Below is a small trained network, with its code and all its weights. Each question gives an input and a target symbol and asks what happens when units are switched off, that is, made to give their printed mean instead of their output.

import numpy as np


def w(rows, s, z=0):
    codes = np.array(rows[::2]) - 128.0
    scale = np.full(codes.shape[1], s)
    scale[-1] = z or s
    return codes * scale


def f(y):
    return y / 2 * (1 + np.tanh(0.7978845608 * (y + 0.044715 * y**3)))


def softmax(a):
    e = np.exp(a - a.max(-1, keepdims=True))
    return e / e.sum(-1, keepdims=True)


def log_softmax(a):
    a = a - a.max(-1, keepdims=True)
    return a - np.log(np.exp(a).sum(-1, keepdims=True))


def net(x, mask):
    ids = ['αβγδζλπφψ'.index(c) for c in x.split()]
    T = len(ids)
    res = E[ids] + P[:T]
    u = 0
    for l in range(2):
        q, k, v = (res @ M[l].T for M in (Q, K, V))
        z = softmax(np.where(np.tri(T) > 0, q @ k.T / 4**0.5, -1e9)) @ v
        res = res + np.where(mask[u], z, O[l][:, -1]) @ O[l][:, :-1]
        u += 1
        y = f(res @ A[l][:, :-1].T + A[l][:, -1])
        res = res + np.where(mask[u : u + 16], y, B[l][:, -1]) @ B[l][:, :-1]
        u += 16
    return log_softmax(res[-1] @ U[:, :-1].T + U[:, -1])


Q, K, V, O, A, B = {}, {}, {}, {}, {}, {}
E = w([
[134,89,150,152,69,110,136],'α',
[130,132,199,132,173,119,148],'β',
[110,148,150,122,115,99,98],'γ',
[184,54,33,129,103,156,196],'δ',
[125,91,86,78,151,155,155],'ζ',
[83,131,38,110,112,138,131],'λ',
[72,155,111,115,92,105,63],'π',
[95,32,119,158,176,191,173],'φ',
[135,12,57,137,74,149,128],'ψ',
],0.011)
P = w([
[141,187,110,123,140,157,110],'0',
[112,136,130,105,115,67,172],'1',
[134,116,108,193,94,152,54],'2',
[102,140,155,89,101,135,156],'3',
[210,158,132,91,157,163,83],'4',
[99,107,117,117,139,58,159],'5',
[139,109,113,197,77,170,36],'6',
[95,132,164,88,102,162,147],'7',
[218,169,136,85,154,181,83],'8',
[95,92,107,121,163,37,152],'9',
[143,94,114,211,61,177,17],'10',
[101,122,157,98,121,151,145],'11',
[249,169,152,110,158,182,94],'12',
[93,88,118,120,175,72,149],'13',
],0.014)
Q[0] = w([
[84,113,169,137,116,112,149],'0.h0',
[195,118,177,86,115,103,139],'0.h0',
[105,108,109,234,86,134,180],'0.h0',
[180,156,118,3,173,114,158],'0.h0',
],0.032)
K[0] = w([
[158,149,160,168,91,127,101],'0.h0',
[188,72,165,130,159,83,92],'0.h0',
[161,173,148,139,36,252,193],'0.h0',
[149,117,48,202,193,16,135],'0.h0',
],0.028)
V[0] = w([
[140,164,99,120,126,111,140],'0.h0',
[114,113,156,22,156,107,11],'0.h0',
[61,120,91,155,124,158,155],'0.h0',
[234,116,170,108,162,120,143],'0.h0',
],0.011)
O[0] = w([
[140,101,154,136,135,147,139,121],'0.h0',
[125,101,132,2,109,110,56,4],'0.h0',
[143,127,107,190,145,95,138,232],'0.h0',
[64,136,120,115,87,196,128,18],'0.h0',
],0.009,0.0019)
A[0] = w([
[200,159,158,134,136,214,60,85],'0.n0',
[158,132,122,115,143,116,50,93],'0.n1',
[88,136,86,78,135,120,179,42],'0.n2',
[177,85,186,146,107,116,118,116],'0.n3',
[118,172,173,113,127,82,189,43],'0.n4',
[176,194,128,172,83,249,82,77],'0.n5',
[138,123,108,172,114,164,59,103],'0.n6',
[68,204,210,143,135,80,108,49],'0.n7',
[156,162,92,166,179,116,75,104],'0.n8',
[175,171,94,114,11,86,166,67],'0.n9',
[79,88,134,121,97,132,161,83],'0.n10',
[2,165,123,134,142,126,143,21],'0.n11',
[104,162,202,169,211,160,24,3],'0.n12',
[65,94,200,82,106,97,183,92],'0.n13',
[138,117,140,121,96,193,95,92],'0.n14',
[129,140,76,133,101,122,141,98],'0.n15',
],0.012,0.0062)
B[0] = w([
[112,143,44,122,126,52,84,228],'0.n0',
[97,80,128,187,145,153,161,160],'0.n1',
[150,179,84,164,143,107,190,128],'0.n2',
[85,142,108,170,130,166,131,178],'0.n3',
[173,201,133,123,148,86,152,124],'0.n4',
[193,151,213,147,177,72,116,254],'0.n5',
[155,177,90,90,147,149,112,210],'0.n6',
[210,87,151,94,113,81,39,129],'0.n7',
[113,126,95,190,70,179,165,176],'0.n8',
[64,124,58,90,107,144,79,150],'0.n9',
[136,82,117,137,145,89,82,150],'0.n10',
[111,171,88,53,111,91,115,120],'0.n11',
[174,97,120,64,125,137,125,137],'0.n12',
[150,134,130,248,144,134,178,187],'0.n13',
[119,128,185,97,167,99,107,153],'0.n14',
[171,97,165,95,115,115,102,140],'0.n15',
],0.017,0.005)
Q[1] = w([
[150,127,205,127,86,251,114],'1.h0',
[100,142,103,162,116,23,220],'1.h0',
[150,220,78,90,146,208,37],'1.h0',
[112,67,154,175,81,130,84],'1.h0',
],0.019)
K[1] = w([
[154,151,148,116,127,254,103],'1.h0',
[148,98,63,173,164,67,133],'1.h0',
[107,90,209,85,83,147,185],'1.h0',
[98,142,143,106,163,165,87],'1.h0',
],0.026)
V[1] = w([
[139,125,149,168,29,63,90],'1.h0',
[254,56,65,59,181,151,198],'1.h0',
[220,48,102,122,12,55,83],'1.h0',
[126,203,90,94,169,134,174],'1.h0',
],0.0084)
O[1] = w([
[138,147,188,113,54,136,130,231],'1.h0',
[114,146,122,112,189,254,94,155],'1.h0',
[140,138,221,86,32,240,111,253],'1.h0',
[109,153,109,131,164,120,109,114],'1.h0',
],0.0086,0.0054)
A[1] = w([
[85,118,140,126,147,147,191,61],'1.n0',
[89,105,133,127,108,72,123,103],'1.n1',
[166,176,185,99,177,103,109,128],'1.n2',
[91,165,152,148,151,116,173,91],'1.n3',
[121,131,76,3,115,139,217,72],'1.n4',
[153,170,145,153,120,151,116,148],'1.n5',
[92,116,68,148,72,133,106,112],'1.n6',
[179,159,163,150,160,130,154,3],'1.n7',
[156,132,83,171,113,141,174,42],'1.n8',
[122,168,134,65,135,124,210,106],'1.n9',
[88,215,122,61,109,125,158,143],'1.n10',
[72,72,83,107,77,126,89,51],'1.n11',
[111,162,105,60,175,123,86,126],'1.n12',
[118,171,152,68,159,101,99,33],'1.n13',
[133,162,125,48,164,139,249,57],'1.n14',
[81,126,101,69,82,104,57,140],'1.n15',
],0.016,0.011)
B[1] = w([
[129,125,89,157,147,85,126,140],'1.n0',
[126,143,90,129,118,177,142,152],'1.n1',
[139,144,172,138,81,128,181,233],'1.n2',
[171,139,112,97,141,174,106,141],'1.n3',
[130,213,71,88,161,126,62,139],'1.n4',
[154,129,87,99,152,103,119,244],'1.n5',
[136,129,169,94,99,181,169,167],'1.n6',
[53,103,185,150,181,191,46,171],'1.n7',
[87,114,108,170,116,108,156,158],'1.n8',
[117,122,150,81,188,155,165,129],'1.n9',
[92,157,137,183,109,106,173,133],'1.n10',
[239,94,121,179,156,93,130,145],'1.n11',
[54,183,142,86,133,133,145,151],'1.n12',
[208,4,72,94,223,139,133,137],'1.n13',
[124,43,169,70,105,97,179,133],'1.n14',
[64,87,137,135,140,112,65,166],'1.n15',
],0.029,0.012)
U = w([
[69,105,79,188,202,119,132,182],'α',
[139,171,197,139,90,30,157,191],'β',
[146,9,136,122,107,174,109,2],'γ',
[69,41,150,56,176,138,178,89],'δ',
[157,123,45,31,143,198,57,163],'ζ',
[37,72,118,100,61,244,179,156],'λ',
[69,110,183,132,172,213,121,63],'π',
[2,42,127,75,43,126,45,167],'φ',
[12,176,121,63,138,135,140,105],'ψ',
],0.0037,0.0042)

Each question gives the input, a string of symbols that net reads in full, and the target symbol t.
The units are the heads (4 rows each of Q, K, V and O) and the neurons (one row each of A and B). Each row of codes is followed by its name. A weight is (code - 128) times the scale printed after its matrix; where a second scale follows, it is the last column's (O, A, B and U).
mask holds one flag per unit, layer by layer, with each layer's heads first. A switched-off unit (its flag False) gives its mean, the last column of its rows in O or B, instead of its output. The means were averaged over made-up inputs and are rounded, as every weight is.
A unit's drop is (log p(t) with every unit on - log p(t) with that unit switched off) / (log p(t) with every unit on - log p(t) with every unit switched off).
The circuit of an input: a set's keep is (log p(t) with only the set's units on - log p(t) with every unit switched off) / (log p(t) with every unit on - log p(t) with every unit switched off). Starting from the 12 units with the biggest drops (on a tie, the unit counted first), units are removed one at a time, each time the one whose removal leaves the highest keep (on an exact tie, the one counted first), for as long as the keep stays at least 0.8.
units of the circuit, in order: the units of the circuit, biggest drop first
unit that matters most: the unit with the biggest drop
k most important neurons: the k neurons with the biggest drops, biggest first
k most important neurons of layer l: the k neurons of layer l with the biggest drops, biggest first
input γ δ ψ β ψ γ α α π α λ, target β: unit that matters most -> 0.n5
input ψ φ ψ π γ γ φ α φ π α ψ δ, target γ: 2 most important neurons -> (1.n11; 0.n0)
input β φ δ γ δ φ ψ, target φ: units of the circuit, in order -> (0.h0; 1.n15)
input δ δ δ, target π: units of the circuit, in order -> (1.n7; 0.n5; 0.h0)
input ζ γ α δ, target ζ: 3 most important neurons -> (1.n4; 0.n13; 0.n9)
input δ φ γ, target π: 3 most important neurons -> (1.n7; 0.n5; 1.n2)
input φ α π π γ, target β: 2 most important neurons of layer 0 -> (0.n5; 0.n0)
input α β β ζ φ α γ λ δ ζ β β α, target ψ: 3 most important neurons -> (1.n12; 0.n0; 0.n2)
input δ ζ α φ δ α γ π φ ψ, target γ: 2 most important neurons of layer 0 -> (0.n5; 0.n6)
input α α π ζ, target δ: 3 most important neurons -> (0.n0; 1.n14; 1.n9)
input ψ α δ φ α δ γ, target α: 3 most important neurons -> (0.n8; 0.n5; 0.n6)
input α γ γ γ ψ α ψ λ α α, target λ: 2 most important neurons of layer 0 -> (0.n13; 0.n5)
input π α α φ α π α β, target π: units of the circuit, in order -> (0.n13; 1.n7)
input φ π α ζ π γ λ, target ψ: most important neuron of layer 1 -> (1.n12)
input γ δ ζ φ α δ α π φ γ φ α ζ, target φ: units of the circuit, in order -> (0.h0; 0.n0; 1.n15)
input ζ π α, target ψ: 3 most important neurons -> (0.n13; 1.n12; 0.n6)
input δ λ α, target π: units of the circuit, in order -> (1.n7; 0.n5; 0.h0)
input φ δ π ζ α δ ζ δ λ ψ α, target π: units of the circuit, in order -> (1.n7; 0.n5)
input α ψ π ψ φ α α β α, target β: units of the circuit, in order -> (0.n5; 1.n2)
input α α ζ γ ψ π δ α ψ ζ δ ζ ψ, target ψ: unit that matters most -> 0.n0
input π ζ γ α α γ α γ δ, target φ: 2 most important neurons -> (0.n0; 1.n15)
input ψ δ α ζ δ ζ β π, target φ: 3 most important neurons -> (0.n5; 1.n15; 0.n7)
input ζ γ φ α δ ψ π φ λ δ δ α, target ζ: 3 most important neurons -> (1.n5; 1.n2; 0.n13)
input φ λ α, target α: 2 most important neurons of layer 0 -> (0.n0; 0.n5)
input φ α γ ζ γ α δ ψ γ φ π α ψ, target α: 3 most important neurons -> (0.n5; 0.n8; 1.n8)
input γ π λ, target φ: 2 most important neurons -> (1.n15; 0.n13)
